Q:
[[122 122 106 136 148 111]
 [116 115 109 118 134 129]
 [115 115 109 120 140 131]]
A: 116

Q:
[[143 142 136 150]
 [121 122 124 120]
 [130 130 129 130]]
A: 121

Q:
[[139 136 155 101 136]
 [137 136 145 120 136]
 [151 144 128 104 144]]
A: 137

Q:
[[129 113 117 121 104]
 [125 142 139 136 151]
 [114 145 146 137 153]]
A: 125

Q:
[[139 101 126 116]
 [135  99 118 113]
 [116 149 125 136]]
A: 135

Q:
[[129 110 131 124 129 133]
 [128 150 125 130 126 117]
 [124 120 133 130 132 136]]
A: 128
---
[127 133 156 131 122] | 122
[118 156 142 130 146 128] | 128
[100 119 156  98 108 153 147] | 147
[109  99 100 100 103  98 106] | 106
[147 123 146 134 152 107] | 107
[108 156  99 142 113 115 133] | 133
[110 119 114 107 114 116 108] | 108
[107 113 120  99 113 116 120] | 120
[130 105 117 126 137 127] | 127
[129 118 124 138 139 151] | 151
---
[[123 146 107 124 141 102 127]
 [142 121 127 136 135 119 105]
 [128 123 136 123 133 125 125]] ==> 135

[[134 121 130 150 134 148]
 [114 128 146 125 128 127]
 [137 122 132 151 132 149]] ==> 125

[[136 138 113 130 129 129]
 [132 131 122 121 128 128]
 [132 141 116 112 105 115]] ==> 121

[[140 125 116 152]
 [142 129 128 145]
 [142 129 128 145]] ==> 129

[[157 118 117 118 116]
 [121 154 119 131 121]
 [137 124 137 125 132]] ==> 119

[[137 138 119 114]
 [119 131 134 105]
 [138 123 118 135]] ==> 131
---
[138 144 131 157 138 136] ==> 157, 144
[147 133 154 113] ==> 154, 147
[113 121 150 133 105] ==> 150, 133
[148 130 137 133 106 104 107] ==> 148, 137
[147 104 125 145 113] ==> 147, 145
[126 150 107 118 115 145 143] ==> 150, 145
---
[[131 128 105 152]
 [124 148 102 139]] 105

[121 145  98 155 129] 155

[[130 113 125 132 141 130 127]
 [129 106 126 125 150 128 131]
 [127 130 125 132 127 130 127]] 130

[[137 132 146 114]
 [129 127 134 122]
 [129 129 141 153]] 146

[154 121 144 141 110 151 107] 151

[155 150 139 117] 139
---
[100 135 136 126] 136, 135

[ 99 144 121 133 137 106] 144, 137

[[126 134 134 137 131 127]
 [119 136 139 140 119 122]
 [131 149 130 136 120 129]] 149, 140

[[130 123 124 120 119 132 120]
 [141 109 131 155 126 103 129]
 [136 115 128 139 123 117 125]] 155, 141

[125 124 121 154 127 108 115] 154, 127

[[135 130 112 150]
 [121 133 123 153]] 153, 150

[127 140 103 110 125 133 138] 140, 138

[[140 120 111 119 104]
 [132 125 128 125 128]] 140, 132

[119 106 136 119 128] 136, 128

[126 141 133 130 147 153] 153, 147
---
[[148, 141, 117, 130], [121, 134, 150, 154], [115, 125, 139, 129]] Answer: 154
[[128, 128, 128, 128, 128, 128], [127, 125, 122, 121, 136, 131], [132, 146, 142, 126, 157, 140]] Answer: 131
[[139, 134, 143, 137], [138, 149, 150, 134], [140, 152, 158, 146]] Answer: 134
[[140, 152, 101, 135], [126, 128, 128, 140], [124, 102, 117, 143]] Answer: 140
[[113, 134, 135, 135, 125, 128, 128], [122, 122, 116, 106, 124, 117, 128], [127, 122, 129, 152, 124, 125, 132]] Answer: 128
[[128, 129, 116, 123, 130, 148], [129, 137, 135, 137, 123, 100], [135, 124, 115, 130, 153, 129]] Answer: 100
[[115, 117, 129, 153, 135, 135, 123], [128, 137, 135, 146, 114, 149, 121], [116, 112, 133, 124, 128, 137, 139]] Answer: 121
[[110, 143, 133, 152, 132], [128, 108, 132, 144, 150], [122, 118, 128, 150, 105]] Answer: 150
[[124, 132, 128, 129, 125, 127, 127], [104, 136, 126, 125, 109, 127, 131], [145, 119, 128, 128, 141, 131, 130]] Answer: 131
---
[153 112 103  99 120] ⇒ 120
[106 137 131 124 127] ⇒ 127
[152 104 109 107 125] ⇒ 125
[133 115 110 144 101] ⇒ 101
[137 118 100 126 148] ⇒ 148
[122 141 137 105 111] ⇒ 111
[154 150 134 143 135] ⇒ 135
[138 128 130 123 155] ⇒ 155
[132 156 131 143 126] ⇒ 126
[102 135 120 150 130] ⇒ 130
---
[114 132 107 130 120 142 129] -> 114
[113 151 134 153 115] -> 113
[104 130 151 150 147] -> 104
[137 107 102 137] -> 137
[139 106 122 125 132 137] -> 139
[156 111 137 124 127] -> 156
[102 114 119 137] -> 102
[120 126 110 151 127] -> 120
---
[[101 134 137 148 125]
 [124 129 125 128 134]] ⇒ 148

[[133 141 152 132]
 [136 135 113 134]
 [124 133 116 132]] ⇒ 113

[[110 146 112 115]
 [110 152 112 123]
 [110 148 112 136]] ⇒ 112

[[130 145 129 125 115 133]
 [136 135 125 144 106 133]] ⇒ 115

[[133 119 124 128]
 [131 122 124 156]
 [133 120 129 131]] ⇒ 124

[[117 119 118 149 127]
 [123 108 128 123 124]
 [130 129 138 104 125]] ⇒ 123

[[134 124 105 142 135]
 [138 115 136 130 118]
 [130 122 133 124 121]] ⇒ 130

[[153 123 109 128]
 [145 126 137 126]] ⇒ 109

[[128 103 137 108]
 [127 125 137 120]] ⇒ 137

[[113 128 137 135 121]
 [154 137 146 114 135]
 [129 131 134 124 123]] ⇒ 114
